Below are the code and all the weights of a small trained network. Each question names an input and a class and asks about switching units off, where a switched-off unit gives its printed mean instead of its output.

import numpy as np


def w(rows, s, z=0):
    codes = np.array(rows[::2]) - 128.0
    scale = np.full(codes.shape[1], s)
    scale[-1] = z or s
    return codes * scale


def f(y):
    return np.maximum(y, 0)


def log_softmax(a):
    a = a - a.max(-1, keepdims=True)
    return a - np.log(np.exp(a).sum(-1, keepdims=True))


def net(x, mask):
    res = np.array(x, float).reshape(1, 7) / 4 @ E
    y = f(res @ A[0][:, :-1].T + A[0][:, -1])
    res = res + np.where(mask, y, B[0][:, -1]) @ B[0][:, :-1]
    return log_softmax(res[-1] @ U[:, :-1].T + U[:, -1])


A, B = {}, {}
E = w([
[242,134,113],'x0',
[127,126,130],'x1',
[132,23,153],'x2',
[126,129,130],'x3',
[148,166,253],'x4',
[132,130,127],'x5',
[125,130,129],'x6',
],0.0047)
A[0] = w([
[181,131,103,218],'n0',
[114,135,147,77],'n1',
[115,215,107,208],'n2',
[119,105,36,1],'n3',
[133,35,154,64],'n4',
[124,111,68,5],'n5',
[133,208,120,91],'n6',
[2,118,129,92],'n7',
[139,149,203,10],'n8',
[213,126,108,61],'n9',
[164,123,109,112],'n10',
[129,78,140,251],'n11',
[149,145,221,38],'n12',
],0.012,0.0035)
B[0] = w([
[108,162,220,217],'n0',
[135,159,113,136],'n1',
[141,5,118,255],'n2',
[29,199,42,172],'n3',
[234,103,20,166],'n4',
[76,179,59,147],'n5',
[206,82,62,185],'n6',
[207,227,199,237],'n7',
[67,199,40,171],'n8',
[194,216,151,173],'n9',
[150,158,149,153],'n10',
[105,19,168,230],'n11',
[50,202,50,198],'n12',
],0.023,0.0039)
U = w([
[19,230,2,47],'0',
[138,111,156,233],'1',
[145,100,148,209],'2',
[138,109,152,192],'3',
[227,221,206,29],'4',
[214,26,53,3],'5',
[101,98,162,133],'6',
],0.0061,0.0062)

Each question gives the input, the list of numbers given to net, and the class t.
The units are the neurons (one row each of A and B). Each row of codes is followed by its name. A weight is (code - 128) times the scale printed after its matrix; where a second scale follows, it is the last column's (A, B and U).
mask holds one flag per neuron, in row order. A switched-off neuron (its flag False) gives its mean, the last column of its row in B, instead of its output. The means were averaged over made-up inputs and are rounded, as every weight is.
A unit's drop is (log p(t) with every unit on - log p(t) with that unit switched off) / (log p(t) with every unit on - log p(t) with every unit switched off).
The circuit of an input: a set's keep is (log p(t) with only the set's units on - log p(t) with every unit switched off) / (log p(t) with every unit on - log p(t) with every unit switched off). Starting from the 12 units with the biggest drops (on a tie, the unit counted first), units are removed one at a time, each time the one whose removal leaves the highest keep (on an exact tie, the one counted first), for as long as the keep stays at least 0.8.
circuit, biggest first: the units of the circuit, biggest drop first
unit that matters most: the unit with the biggest drop
top k neurons: the k neurons with the biggest drops, biggest first
drop when u is switched off: that unit's drop, to one decimal
input [-7,-2,0,-3,-8,-7,-6], class 0: circuit, biggest first => n3
input [8,6,6,8,-4,-4,-5], class 4: top 4 neurons => n9, n2, n0, n10
input [2,-4,4,4,-8,-4,-2], class 0: top 3 neurons => n3, n5, n2
input [-8,0,-6,-8,-4,2,1], class 4: top 2 neurons => n7, n11
input [2,-1,8,8,1,-7,5], class 5: top 2 neurons => n4, n7
input [-7,-2,-7,-6,-4,-5,-6], class 4: top 2 neurons => n7, n11
input [-7,-5,-8,-6,5,-3,-1], class 5: circuit, biggest first => n2, n6
input [7,6,2,-6,-3,1,1], class 4: circuit, biggest first => n9, n2
input [1,-4,-5,6,-8,-6,-5], class 0: top 3 neurons => n3, n5, n11
input [8,-3,1,-6,3,-7,4], class 4: top 3 neurons => n9, n2, n0
input [4,1,8,8,-1,-7,-6], class 5: top 3 neurons => n4, n7, n11
input [-3,-2,6,-4,0,-3,5], class 5: top 2 neurons => n4, n0
input [3,6,-4,-6,-7,0,4], class 0: top 4 neurons => n3, n5, n11, n7
input [-8,-7,-8,-8,-2,-3,0], class 4: top 2 neurons => n7, n11
input [2,1,4,-2,-7,-1,2], class 0: top 4 neurons => n3, n2, n5, n7
input [-3,-1,4,-5,8,1,-2], class 0: top 2 neurons => n12, n8
input [1,2,-8,6,-3,-4,2], class 5: unit that matters most => n2
input [8,-7,-3,-6,-8,6,-6], class 0: drop when n0 is switched off => -0.1
input [7,3,-1,-2,-3,-2,-2], class 4: drop when n9 is switched off => 0.7
input [8,4,4,-1,-7,-2,-6], class 4: drop when n5 is switched off => -0.2
input [6,-7,-4,2,8,-7,6], class 0: circuit, biggest first => n12
